Below are the code and all the weights of a small trained network. Each question names an input and a class and asks about switching units off, where a switched-off unit gives its printed mean instead of its output.

import numpy as np


def w(rows, s, z=0):
    codes = np.array(rows[::2]) - 128.0
    scale = np.full(codes.shape[1], s)
    scale[-1] = z or s
    return codes * scale


def f(y):
    return y / 2 * (1 + np.tanh(0.7978845608 * (y + 0.044715 * y**3)))


def log_softmax(a):
    a = a - a.max(-1, keepdims=True)
    return a - np.log(np.exp(a).sum(-1, keepdims=True))


def net(x, mask):
    res = np.array(x, float).reshape(1, 3) / 4 @ E
    y = f(res @ A[0][:, :-1].T + A[0][:, -1])
    res = res + np.where(mask, y, B[0][:, -1]) @ B[0][:, :-1]
    return log_softmax(res[-1] @ U[:, :-1].T + U[:, -1])


A, B = {}, {}
E = w([
[238,84,140,184,162],'x0',
[67,89,56,178,185],'x1',
[101,131,152,254,74],'x2',
],0.0085)
A[0] = w([
[110,143,190,173,142,221],'N0',
[83,106,127,94,105,218],'N1',
[108,126,162,168,55,205],'N2',
[151,234,185,123,72,183],'N3',
[122,90,151,73,252,6],'N4',
[119,137,104,174,84,248],'N5',
[134,135,136,90,132,111],'N6',
[50,129,170,83,148,250],'N7',
[125,155,172,113,122,32],'N8',
[204,46,142,115,152,149],'N9',
[169,143,69,69,129,5],'N10',
[46,168,157,108,121,51],'N11',
[73,165,143,107,114,36],'N12',
[67,238,157,110,109,158],'N13',
[91,96,116,84,64,220],'N14',
[147,129,72,105,115,5],'N15',
[21,143,146,107,173,195],'N16',
[57,141,86,143,209,56],'N17',
[161,138,82,84,152,139],'N18',
[118,161,85,59,137,145],'N19',
[194,40,126,135,104,217],'N20',
[116,121,99,108,229,203],'N21',
[87,95,16,145,176,23],'N22',
[63,173,96,108,135,124],'N23',
[148,65,94,175,203,183],'N24',
[74,152,167,99,82,200],'N25',
[134,152,134,97,155,5],'N26',
[177,223,143,130,74,119],'N27',
[152,141,126,183,61,190],'N28',
[112,93,58,176,160,43],'N29',
],0.012,0.0023)
B[0] = w([
[96,168,117,128,127,196],'N0',
[169,150,123,167,147,190],'N1',
[113,254,120,97,67,225],'N2',
[137,143,200,137,172,234],'N3',
[65,159,121,147,86,204],'N4',
[79,178,103,136,137,214],'N5',
[104,197,142,125,121,154],'N6',
[154,168,95,189,160,234],'N7',
[193,52,168,107,140,136],'N8',
[152,120,162,235,81,226],'N9',
[105,181,119,117,98,174],'N10',
[159,51,72,167,147,205],'N11',
[174,55,92,167,112,175],'N12',
[202,116,182,190,101,238],'N13',
[174,114,132,202,201,196],'N14',
[125,156,138,118,85,123],'N15',
[176,139,169,165,165,254],'N16',
[142,156,207,110,158,229],'N17',
[86,207,116,188,41,184],'N18',
[73,163,111,204,62,220],'N19',
[167,108,136,221,191,227],'N20',
[132,199,187,183,144,215],'N21',
[129,129,212,90,158,244],'N22',
[174,93,159,151,179,216],'N23',
[140,150,162,177,173,251],'N24',
[149,136,163,177,177,216],'N25',
[40,147,142,146,106,136],'N26',
[86,131,218,78,175,200],'N27',
[108,168,132,143,121,226],'N28',
[71,159,182,31,154,215],'N29',
],0.0066,0.0059)
U = w([
[115,87,121,201,118,221],'0',
[36,212,100,152,45,235],'1',
[82,106,251,31,161,124],'2',
[131,79,1,134,124,97],'3',
[68,46,81,103,55,5],'4',
],0.0073,0.0023)

Each question gives the input, the list of numbers given to net, and the class t.
The units are the neurons (one row each of A and B). Each row of codes is followed by its name. A weight is (code - 128) times the scale printed after its matrix; where a second scale follows, it is the last column's (A, B and U).
mask holds one flag per neuron, in row order. A switched-off neuron (its flag False) gives its mean, the last column of its row in B, instead of its output. The means were averaged over made-up inputs and are rounded, as every weight is.
A unit's drop is (log p(t) with every unit on - log p(t) with that unit switched off) / (log p(t) with every unit on - log p(t) with every unit switched off).
The circuit of an input: a set's keep is (log p(t) with only the set's units on - log p(t) with every unit switched off) / (log p(t) with every unit on - log p(t) with every unit switched off). Starting from the 12 units with the biggest drops (on a tie, the unit counted first), units are removed one at a time, each time the one whose removal leaves the highest keep (on an exact tie, the one counted first), for as long as the keep stays at least 0.8.
circuit, biggest first: the units of the circuit, biggest drop first
k most important neurons: the k neurons with the biggest drops, biggest first
drop when u is switched off: that unit's drop, to one decimal
input [-2,-8,7], class 2: circuit, biggest first => (N27)
input [5,8,7], class 2: circuit, biggest first => (N29 N22)
input [6,6,-7], class 1: circuit, biggest first => (N4 N18)
input [4,7,1], class 2: 2 most important neurons => (N29 N22)
input [-2,-5,2], class 2: circuit, biggest first => (N27 N3)
input [-5,7,3], class 2: circuit, biggest first => (N22 N17)
input [2,6,-4], class 2: circuit, biggest first => (N22 N29)
input [5,8,-5], class 2: 3 most important neurons => (N22 N29 N17)
input [2,-1,2], class 3: drop when N22 is switched off => 0.2
input [7,8,-8], class 1: drop when N10 is switched off => 0.1
input [-7,7,-2], class 0: drop when N11 is switched off => 0.4
input [-2,4,3], class 2: drop when N19 is switched off => 0.2
